Here is a tiny trained network, its code and every weight. The questions are about switching its units off for an input and a target symbol, where a switched-off unit gives its printed mean instead of its output.

import numpy as np


def w(rows, s, z=0):
    codes = np.array(rows[::2]) - 128.0
    scale = np.full(codes.shape[1], s)
    scale[-1] = z or s
    return codes * scale


def softmax(a):
    e = np.exp(a - a.max(-1, keepdims=True))
    return e / e.sum(-1, keepdims=True)


def log_softmax(a):
    a = a - a.max(-1, keepdims=True)
    return a - np.log(np.exp(a).sum(-1, keepdims=True))


def net(x, mask):
    ids = ['ΘΠαβγζηλμσω'.index(c) for c in x.split()]
    T = len(ids)
    res = E[ids] + P[:T]
    u = 0
    for l in range(3):
        r = res
        for j in range(3):
            rows = slice(3 * j, 3 * j + 3)
            q, k, v = (r @ M[l][rows].T for M in (Q, K, V))
            z = softmax(np.where(np.tri(T) > 0, q @ k.T / 3**0.5, -1e9)) @ v
            o = O[l][rows]
            res = res + np.where(mask[u + j], z, o[:, -1]) @ o[:, :-1]
        u += 3
    return log_softmax(res[-1] @ U[:, :-1].T + U[:, -1])


Q, K, V, O = {}, {}, {}, {}
E = w([
[109,129,155,147,172],'Θ',
[113,154,150,153,169],'Π',
[114,158,150,154,169],'α',
[64,192,176,130,163],'β',
[152,112,29,76,69],'γ',
[93,46,67,47,153],'ζ',
[95,140,42,38,170],'η',
[55,102,145,163,72],'λ',
[90,49,132,173,90],'μ',
[141,200,132,64,76],'σ',
[245,94,100,228,139],'ω',
],0.012)
P = w([
[107,198,2,201,163],'0',
[86,176,86,162,140],'1',
[80,154,105,138,125],'2',
[66,148,112,124,106],'3',
[60,143,123,114,90],'4',
[62,141,136,104,77],'5',
[56,132,144,90,72],'6',
[54,115,156,80,58],'7',
[52,109,162,67,50],'8',
[44,103,169,61,40],'9',
[46,89,186,51,28],'10',
[38,60,202,33,20],'11',
[32,82,197,43,23],'12',
[10,117,181,64,27],'13',
],0.0042)
Q[0] = w([
[89,164,215,163,143],'L0H1',
[184,82,41,119,133],'L0H1',
[202,99,34,110,123],'L0H1',
[189,133,76,73,1],'L0H2',
[53,92,80,55,73],'L0H2',
[55,79,126,176,73],'L0H2',
[7,176,125,58,116],'L0H3',
[13,136,118,84,105],'L0H3',
[82,87,174,195,123],'L0H3',
],0.0099)
K[0] = w([
[38,182,239,197,143],'L0H1',
[201,61,47,115,145],'L0H1',
[231,82,54,104,133],'L0H1',
[116,220,165,171,85],'L0H2',
[65,120,206,103,87],'L0H2',
[87,51,185,173,65],'L0H2',
[56,134,128,27,92],'L0H3',
[72,130,117,11,75],'L0H3',
[144,60,113,131,89],'L0H3',
],0.011)
V[0] = w([
[55,177,173,140,86],'L0H1',
[177,75,56,65,113],'L0H1',
[104,126,192,179,157],'L0H1',
[48,122,176,173,84],'L0H2',
[58,26,83,47,178],'L0H2',
[103,29,131,175,62],'L0H2',
[81,177,136,130,254],'L0H3',
[230,109,154,202,204],'L0H3',
[241,84,147,230,162],'L0H3',
],0.0072)
O[0] = w([
[51,180,213,123,101,154],'L0H1',
[169,49,45,104,111,155],'L0H1',
[88,166,188,170,168,85],'L0H1',
[32,68,122,104,34,181],'L0H2',
[30,40,139,108,232,168],'L0H2',
[48,37,201,193,89,150],'L0H2',
[83,178,2,104,145,101],'L0H3',
[217,140,61,192,200,2],'L0H3',
[224,122,92,233,190,2],'L0H3',
],0.0051,0.0057)
Q[1] = w([
[118,110,177,151,110],'L1H1',
[155,92,149,221,133],'L1H1',
[123,119,162,173,129],'L1H1',
[132,108,122,192,131],'L1H2',
[132,159,174,133,178],'L1H2',
[96,140,148,2,88],'L1H2',
[145,148,120,80,134],'L1H3',
[125,161,174,142,208],'L1H3',
[114,158,175,157,202],'L1H3',
],0.007)
K[1] = w([
[86,164,182,135,157],'L1H1',
[138,163,143,244,171],'L1H1',
[103,152,168,166,149],'L1H1',
[151,105,101,165,172],'L1H2',
[99,114,129,177,106],'L1H2',
[108,155,161,40,62],'L1H2',
[165,139,78,120,136],'L1H3',
[135,206,175,200,254],'L1H3',
[119,177,192,190,241],'L1H3',
],0.0084)
V[1] = w([
[152,27,39,58,61],'L1H1',
[126,41,58,27,24],'L1H1',
[188,105,73,154,170],'L1H1',
[160,105,13,173,235],'L1H2',
[178,91,3,216,216],'L1H2',
[60,219,201,71,120],'L1H2',
[133,156,162,93,75],'L1H3',
[195,156,116,129,148],'L1H3',
[119,52,45,32,10],'L1H3',
],0.0049)
O[1] = w([
[141,86,50,33,176,208],'L1H1',
[107,78,76,12,157,241],'L1H1',
[204,155,45,151,170,87],'L1H1',
[84,65,3,208,134,54],'L1H2',
[101,80,27,234,159,34],'L1H2',
[104,177,169,59,55,184],'L1H2',
[117,67,133,68,132,150],'L1H3',
[187,189,156,98,162,90],'L1H3',
[164,87,47,81,63,251],'L1H3',
],0.0041,0.011)
Q[2] = w([
[7,157,205,97,111],'L2H1',
[137,141,83,144,92],'L2H1',
[103,130,98,147,90],'L2H1',
[254,142,59,192,136],'L2H2',
[133,152,132,204,154],'L2H2',
[115,155,139,183,165],'L2H2',
[181,107,142,188,132],'L2H3',
[174,111,43,96,131],'L2H3',
[125,107,55,67,114],'L2H3',
],0.0071)
K[2] = w([
[171,42,173,146,61],'L2H1',
[85,253,161,127,185],'L2H1',
[57,246,194,153,124],'L2H1',
[148,182,101,197,224],'L2H2',
[174,99,38,201,154],'L2H2',
[168,71,57,187,140],'L2H2',
[166,89,33,129,162],'L2H3',
[79,184,122,31,43],'L2H3',
[82,147,165,65,70],'L2H3',
],0.0052)
V[2] = w([
[97,126,188,196,119],'L2H1',
[122,156,177,161,107],'L2H1',
[119,84,104,210,134],'L2H1',
[62,25,122,161,125],'L2H2',
[75,161,192,103,191],'L2H2',
[91,130,123,191,69],'L2H2',
[171,254,177,108,85],'L2H3',
[130,144,137,105,200],'L2H3',
[81,139,172,176,168],'L2H3',
],0.008)
O[2] = w([
[127,89,94,73,105,33],'L2H1',
[117,93,113,88,131,69],'L2H1',
[185,96,60,146,86,1],'L2H1',
[210,31,199,77,152,164],'L2H2',
[138,139,20,58,194,239],'L2H2',
[255,153,209,48,52,121],'L2H2',
[90,167,192,51,129,168],'L2H3',
[117,182,79,126,234,108],'L2H3',
[126,27,145,58,197,134],'L2H3',
],0.0076,0.008)
U = w([
[118,229,109,118,66,120],'Θ',
[167,136,95,170,33,254],'Π',
[48,140,78,163,160,105],'α',
[115,149,171,172,118,114],'β',
[101,36,84,155,182,79],'γ',
[103,101,94,101,243,116],'ζ',
[176,148,117,123,143,99],'η',
[95,61,146,147,222,87],'λ',
[142,43,166,107,73,111],'μ',
[182,161,117,129,155,167],'σ',
[254,182,181,98,173,138],'ω',
],0.0065,0.0062)

Each question gives the input, a string of symbols that net reads in full, and the target symbol t.
The units are the heads (3 rows each of Q, K, V and O). Each row of codes is followed by its name. A weight is (code - 128) times the scale printed after its matrix; where a second scale follows, it is the last column's (O and U).
mask holds one flag per head, layer by layer. A switched-off head (its flag False) gives its mean, the last column of its rows in O, instead of its output. The means were averaged over made-up inputs and are rounded, as every weight is.
A unit's drop is (log p(t) with every unit on - log p(t) with that unit switched off) / (log p(t) with every unit on - log p(t) with every unit switched off).
The circuit of an input: a set's keep is (log p(t) with only the set's units on - log p(t) with every unit switched off) / (log p(t) with every unit on - log p(t) with every unit switched off). Starting from all 9 units, units are removed one at a time, each time the one whose removal leaves the highest keep (on an exact tie, the one counted first), for as long as the keep stays at least 0.8.
circuit, biggest first: the units of the circuit, biggest drop first
most important unit: the unit with the biggest drop
which heads matter: for each layer, one digit per head in row order, 1 if its drop is at least 0.15 and else 0, layers parted by /
input γ β ω σ, target Θ: circuit, biggest first => [L2H2; L0H2; L2H3]
input η ζ μ β β γ γ σ γ σ Θ, target α: most important unit => L2H2
input γ β α γ Π, target β: circuit, biggest first => [L0H1; L2H2; L1H1; L1H3]
input η γ ζ ζ γ γ ζ β, target λ: circuit, biggest first => [L0H2; L0H1; L2H2]
input γ γ γ α ζ ζ, target γ: circuit, biggest first => [L1H2; L0H1; L2H3; L0H2]
input γ Π ζ λ σ μ, target α: which heads matter => 101 / 010 / 010
input γ γ Θ γ σ γ γ γ γ β Π, target β: which heads matter => 110 / 101 / 110
input ω γ μ η γ, target Π: circuit, biggest first => [L2H3; L0H1; L1H2]
input λ η λ Π, target ω: which heads matter => 110 / 010 / 010
input ζ σ γ β σ σ Π, target α: circuit, biggest first => [L2H2; L0H2; L1H2]
input λ α β β β ω β ζ, target ζ: circuit, biggest first => [L0H1; L2H2; L2H3]
input ζ η β α, target ζ: circuit, biggest first => [L2H2; L0H2]
input ζ γ ζ ζ ζ, target γ: circuit, biggest first => [L0H2; L1H2; L2H3; L0H1]
input λ ζ ω β γ σ ζ, target Θ: circuit, biggest first => [L1H2; L2H3; L0H3; L2H2]
input λ λ β β β β Θ α, target Θ: most important unit => L1H2
input σ ω α σ Π β γ ω Π α, target Π: which heads matter => 101 / 010 / 101
input β β γ λ γ γ β ζ α, target λ: which heads matter => 101 / 101 / 011
input σ γ γ, target Θ: circuit, biggest first => [L2H3; L0H2]
input λ Π λ ζ γ ζ ζ σ Θ, target α: which heads matter => 001 / 010 / 010
input ζ γ ω γ β λ λ μ η β γ γ, target ζ: which heads matter => 100 / 010 / 010
input γ γ β σ η β γ β ζ γ ω β, target Π: most important unit => L0H3
input β β λ λ μ γ α β σ γ, target Θ: which heads matter => 001 / 010 / 011
